Below are the code and all the weights of a small trained network. Each question names an input and a class and asks about switching units off, where a switched-off unit gives its printed mean instead of its output.

import numpy as np


def w(rows, s, z=0):
    codes = np.array(rows[::2]) - 128.0
    scale = np.full(codes.shape[1], s)
    scale[-1] = z or s
    return codes * scale


def f(y):
    return np.maximum(y, 0)


def log_softmax(a):
    a = a - a.max(-1, keepdims=True)
    return a - np.log(np.exp(a).sum(-1, keepdims=True))


def net(x, mask):
    res = np.array(x, float).reshape(1, 6) / 4 @ E
    y = f(res @ A[0][:, :-1].T + A[0][:, -1])
    res = res + np.where(mask, y, B[0][:, -1]) @ B[0][:, :-1]
    return log_softmax(res[-1] @ U[:, :-1].T + U[:, -1])


A, B = {}, {}
E = w([
[137,129,151],'x0',
[68,1,79],'x1',
[130,131,130],'x2',
[95,222,16],'x3',
[123,119,125],'x4',
[255,109,113],'x5',
],0.0065)
A[0] = w([
[86,162,134,2],'N0',
[131,98,173,76],'N1',
[194,140,141,182],'N2',
[52,157,168,225],'N3',
[117,127,78,173],'N4',
[137,135,197,144],'N5',
[159,88,169,40],'N6',
[134,152,76,88],'N7',
[114,255,109,146],'N8',
[226,91,108,61],'N9',
[139,163,91,178],'N10',
[115,98,233,69],'N11',
[145,91,166,77],'N12',
[179,123,94,53],'N13',
[160,125,112,69],'N14',
[180,154,224,167],'N15',
[17,144,193,71],'N16',
[121,91,124,181],'N17',
[109,29,128,37],'N18',
[151,153,166,180],'N19',
[187,129,81,66],'N20',
[120,169,67,70],'N21',
[142,156,69,70],'N22',
[180,201,126,68],'N23',
[110,87,118,40],'N24',
[71,131,126,106],'N25',
[94,59,99,183],'N26',
[213,109,71,21],'N27',
[77,105,119,213],'N28',
[126,100,166,88],'N29',
[201,81,167,97],'N30',
[73,63,118,100],'N31',
[133,108,151,58],'N32',
[129,229,239,72],'N33',
[148,21,90,34],'N34',
[140,83,180,92],'N35',
],0.013,0.0029)
B[0] = w([
[112,143,175,152],'N0',
[42,145,63,171],'N1',
[137,84,173,200],'N2',
[181,175,204,220],'N3',
[124,3,98,173],'N4',
[124,26,89,189],'N5',
[56,159,113,174],'N6',
[11,83,74,167],'N7',
[145,74,84,254],'N8',
[101,197,184,197],'N9',
[100,61,79,183],'N10',
[48,101,48,214],'N11',
[64,82,99,173],'N12',
[87,209,219,156],'N13',
[92,202,203,143],'N14',
[142,71,100,233],'N15',
[114,191,228,217],'N16',
[153,134,147,177],'N17',
[157,158,85,209],'N18',
[186,57,98,186],'N19',
[65,229,203,167],'N20',
[52,52,99,181],'N21',
[54,105,97,170],'N22',
[159,120,111,205],'N23',
[169,125,91,156],'N24',
[148,155,227,172],'N25',
[239,136,83,217],'N26',
[95,229,193,178],'N27',
[180,92,192,197],'N28',
[22,116,110,166],'N29',
[67,153,151,210],'N30',
[190,152,116,205],'N31',
[77,128,142,146],'N32',
[194,128,44,246],'N33',
[184,196,101,208],'N34',
[75,79,54,190],'N35',
],0.0059,0.0071)
U = w([
[31,47,63,89],'0',
[153,78,136,255],'1',
[241,91,51,97],'2',
[57,211,253,47],'3',
[148,82,111,119],'4',
],0.0066,0.003)

Each question gives the input, the list of numbers given to net, and the class t.
The units are the neurons (one row each of A and B). Each row of codes is followed by its name. A weight is (code - 128) times the scale printed after its matrix; where a second scale follows, it is the last column's (A, B and U).
mask holds one flag per neuron, in row order. A switched-off neuron (its flag False) gives its mean, the last column of its row in B, instead of its output. The means were averaged over made-up inputs and are rounded, as every weight is.
A unit's drop is (log p(t) with every unit on - log p(t) with that unit switched off) / (log p(t) with every unit on - log p(t) with every unit switched off).
The circuit of an input: a set's keep is (log p(t) with only the set's units on - log p(t) with every unit switched off) / (log p(t) with every unit on - log p(t) with every unit switched off). Starting from the 12 units with the biggest drops (on a tie, the unit counted first), units are removed one at a time, each time the one whose removal leaves the highest keep (on an exact tie, the one counted first), for as long as the keep stays at least 0.8.
units of the circuit, in order: the units of the circuit, biggest drop first
top k neurons: the k neurons with the biggest drops, biggest first
drop when u is switched off: that unit's drop, to one decimal
input [-3,-6,-6,-3,-4,-6], class 2: units of the circuit, in order : [N33]
input [-4,7,3,5,6,-4], class 2: top 2 neurons : [N26; N31]
input [2,4,-8,0,3,-4], class 2: units of the circuit, in order : [N26; N31; N30]
input [0,-1,1,-2,2,-5], class 3: units of the circuit, in order : [N16; N8; N3]
input [-2,6,3,4,-1,-7], class 3: units of the circuit, in order : [N16; N25]
input [2,-5,-7,-3,-7,7], class 3: units of the circuit, in order : [N9; N27]
input [5,7,-2,-2,-6,-6], class 2: units of the circuit, in order : [N26; N31]
input [-1,4,-4,4,6,-6], class 3: units of the circuit, in order : [N16; N25]
input [4,4,0,-4,4,8], class 3: drop when N9 is switched off : 0.2
input [-4,2,7,6,-1,-7], class 3: drop when N30 is switched off : -0.1
input [1,2,1,-1,5,6], class 3: drop when N2 is switched off : 0.0
input [5,-7,7,-7,-4,7], class 0: drop when N1 is switched off : 0.1
